Below is a small trained network, with its code and all its weights. Each question gives an input and a target symbol and asks what happens when units are switched off, that is, made to give their printed mean instead of their output.

import numpy as np


def w(rows, s, z=0):
    codes = np.array(rows[::2]) - 128.0
    scale = np.full(codes.shape[1], s)
    scale[-1] = z or s
    return codes * scale


def f(y):
    return np.maximum(y, 0)


def softmax(a):
    e = np.exp(a - a.max(-1, keepdims=True))
    return e / e.sum(-1, keepdims=True)


def log_softmax(a):
    a = a - a.max(-1, keepdims=True)
    return a - np.log(np.exp(a).sum(-1, keepdims=True))


def net(x, mask):
    ids = ['ΔΘΨαγεζηπτ'.index(c) for c in x.split()]
    T = len(ids)
    res = E[ids] + P[:T]
    q, k, v = (res @ M[0].T for M in (Q, K, V))
    z = softmax(np.where(np.tri(T) > 0, q @ k.T / 3**0.5, -1e9)) @ v
    res = res + np.where(mask[0], z, O[0][:, -1]) @ O[0][:, :-1]
    y = f(res @ A[0][:, :-1].T + A[0][:, -1])
    res = res + np.where(mask[1:9], y, B[0][:, -1]) @ B[0][:, :-1]
    return log_softmax(res[-1] @ U[:, :-1].T + U[:, -1])


Q, K, V, O, A, B = {}, {}, {}, {}, {}, {}
E = w([
[6,121,175,137,187],'Δ',
[10,171,122,140,165],'Θ',
[75,80,53,207,108],'Ψ',
[95,155,172,163,159],'α',
[65,191,147,157,163],'γ',
[85,175,146,132,85],'ε',
[66,167,154,136,159],'ζ',
[50,147,153,138,180],'η',
[70,122,156,105,167],'π',
[91,143,155,117,136],'τ',
],0.015)
P = w([
[243,188,122,34,254],'0',
[111,159,231,235,126],'1',
[129,92,157,196,131],'2',
[104,85,158,158,101],'3',
[90,69,142,140,97],'4',
[89,86,133,140,92],'5',
[76,94,108,115,78],'6',
[58,110,102,122,62],'7',
[58,100,87,116,60],'8',
],0.0079)
Q[0] = w([
[39,198,236,187,50],'H1',
[16,107,243,249,31],'H1',
[85,253,238,62,211],'H1',
],0.017)
K[0] = w([
[105,253,204,42,201],'H1',
[142,238,126,50,234],'H1',
[88,173,205,88,76],'H1',
],0.023)
V[0] = w([
[100,196,3,80,117],'H1',
[82,35,94,116,210],'H1',
[225,97,77,190,215],'H1',
],0.014)
O[0] = w([
[197,11,144,80,154,175],'H1',
[182,149,117,222,208,253],'H1',
[100,139,44,85,192,142],'H1',
],0.012,0.0078)
A[0] = w([
[145,240,203,106,154,54],'N1',
[133,161,255,141,122,76],'N2',
[105,149,216,35,175,159],'N3',
[180,170,156,15,109,100],'N4',
[84,146,212,142,78,147],'N5',
[166,92,45,48,107,87],'N6',
[118,67,151,88,46,55],'N7',
[182,158,135,99,111,255],'N8',
],0.012,0.0083)
B[0] = w([
[163,83,138,123,87,213],'N1',
[80,172,99,81,117,237],'N2',
[142,167,134,166,63,181],'N3',
[103,76,125,135,192,132],'N4',
[181,115,115,91,198,255],'N5',
[144,189,134,56,80,181],'N6',
[191,127,60,252,139,138],'N7',
[83,151,174,127,126,153],'N8',
],0.02,0.0074)
U = w([
[96,253,220,172,177,255],'Δ',
[40,89,72,127,207,191],'Θ',
[54,135,116,132,202,86],'Ψ',
[2,147,30,111,127,105],'α',
[117,170,95,64,205,82],'γ',
[66,146,121,101,102,111],'ε',
[58,128,109,108,139,93],'ζ',
[53,141,112,117,139,86],'η',
[124,33,181,85,161,165],'π',
[122,153,112,139,146,37],'τ',
],0.0053,0.0067)

Each question gives the input, a string of symbols that net reads in full, and the target symbol t.
The units are the heads (3 rows each of Q, K, V and O) and the neurons (one row each of A and B). Each row of codes is followed by its name. A weight is (code - 128) times the scale printed after its matrix; where a second scale follows, it is the last column's (O, A, B and U).
mask holds one flag per unit, heads first, then neurons. A switched-off unit (its flag False) gives its mean, the last column of its rows in O or B, instead of its output. The means were averaged over made-up inputs and are rounded, as every weight is.
A unit's drop is (log p(t) with every unit on - log p(t) with that unit switched off) / (log p(t) with every unit on - log p(t) with every unit switched off).
The circuit of an input: a set's keep is (log p(t) with only the set's units on - log p(t) with every unit switched off) / (log p(t) with every unit on - log p(t) with every unit switched off). Starting from all 9 units, units are removed one at a time, each time the one whose removal leaves the highest keep (on an exact tie, the one counted first), for as long as the keep stays at least 0.8.
circuit, biggest first: the units of the circuit, biggest drop first
most important unit: the unit with the biggest drop
k most important neurons: the k neurons with the biggest drops, biggest first
drop when u is switched off: that unit's drop, to one decimal
input Ψ ε Δ Ψ Ψ τ, target γ: 2 most important neurons : [N5, N2]
input Θ Θ α ε ε π Θ Ψ, target π: 2 most important neurons : [N2, N3]
input Ψ Δ Ψ Θ η Ψ γ, target γ: most important unit : N5
input Ψ ζ Ψ Ψ Ψ α Δ Ψ Θ, target γ: circuit, biggest first : [N5, H1]
input Ψ Θ γ α η, target γ: circuit, biggest first : [N5, H1, N2]
input Ψ Δ η, target γ: 4 most important neurons : [N5, N2, N1, N3]
input Ψ Θ Ψ Δ Θ Ψ γ, target γ: circuit, biggest first : [N5, H1, N2]
input Ψ ζ ζ, target γ: circuit, biggest first : [N5, H1]
input Ψ Δ ζ, target γ: circuit, biggest first : [N5, H1, N2, N1]
input Θ Ψ Θ τ α ε, target π: 3 most important neurons : [N2, N3, N6]
input Ψ Θ Ψ Ψ Δ, target γ: circuit, biggest first : [N5, H1, N2]
input Ψ η Ψ Δ Ψ Θ Ψ Ψ Δ, target γ: circuit, biggest first : [N5, H1]
input Ψ Θ ε, target γ: circuit, biggest first : [N5, H1, N2]
input Θ Ψ Ψ Ψ Θ α Δ, target π: circuit, biggest first : [H1]
input ε Δ Ψ Θ Θ Θ Δ, target τ: 3 most important neurons : [N7, N3, N5]
input Θ Θ γ Θ Θ α, target π: 2 most important neurons : [N2, N6]
input α Θ Θ Δ Ψ, target α: 2 most important neurons : [N5, N1]
input Δ Ψ Ψ Ψ, target Δ: 3 most important neurons : [N5, N1, N2]
input Ψ Θ Θ, target γ: drop when N5 is switched off : 1.6
input Ψ ε α Θ Ψ Ψ α α, target γ: drop when N5 is switched off : 2.0
input Ψ Δ α η π, target γ: drop when N5 is switched off : 2.2
input Θ π Δ Ψ γ Ψ Ψ τ, target π: drop when N8 is switched off : -0.1
input Ψ Θ Δ Ψ Θ η Ψ α, target γ: 3 most important neurons : [N5, N2, N3]
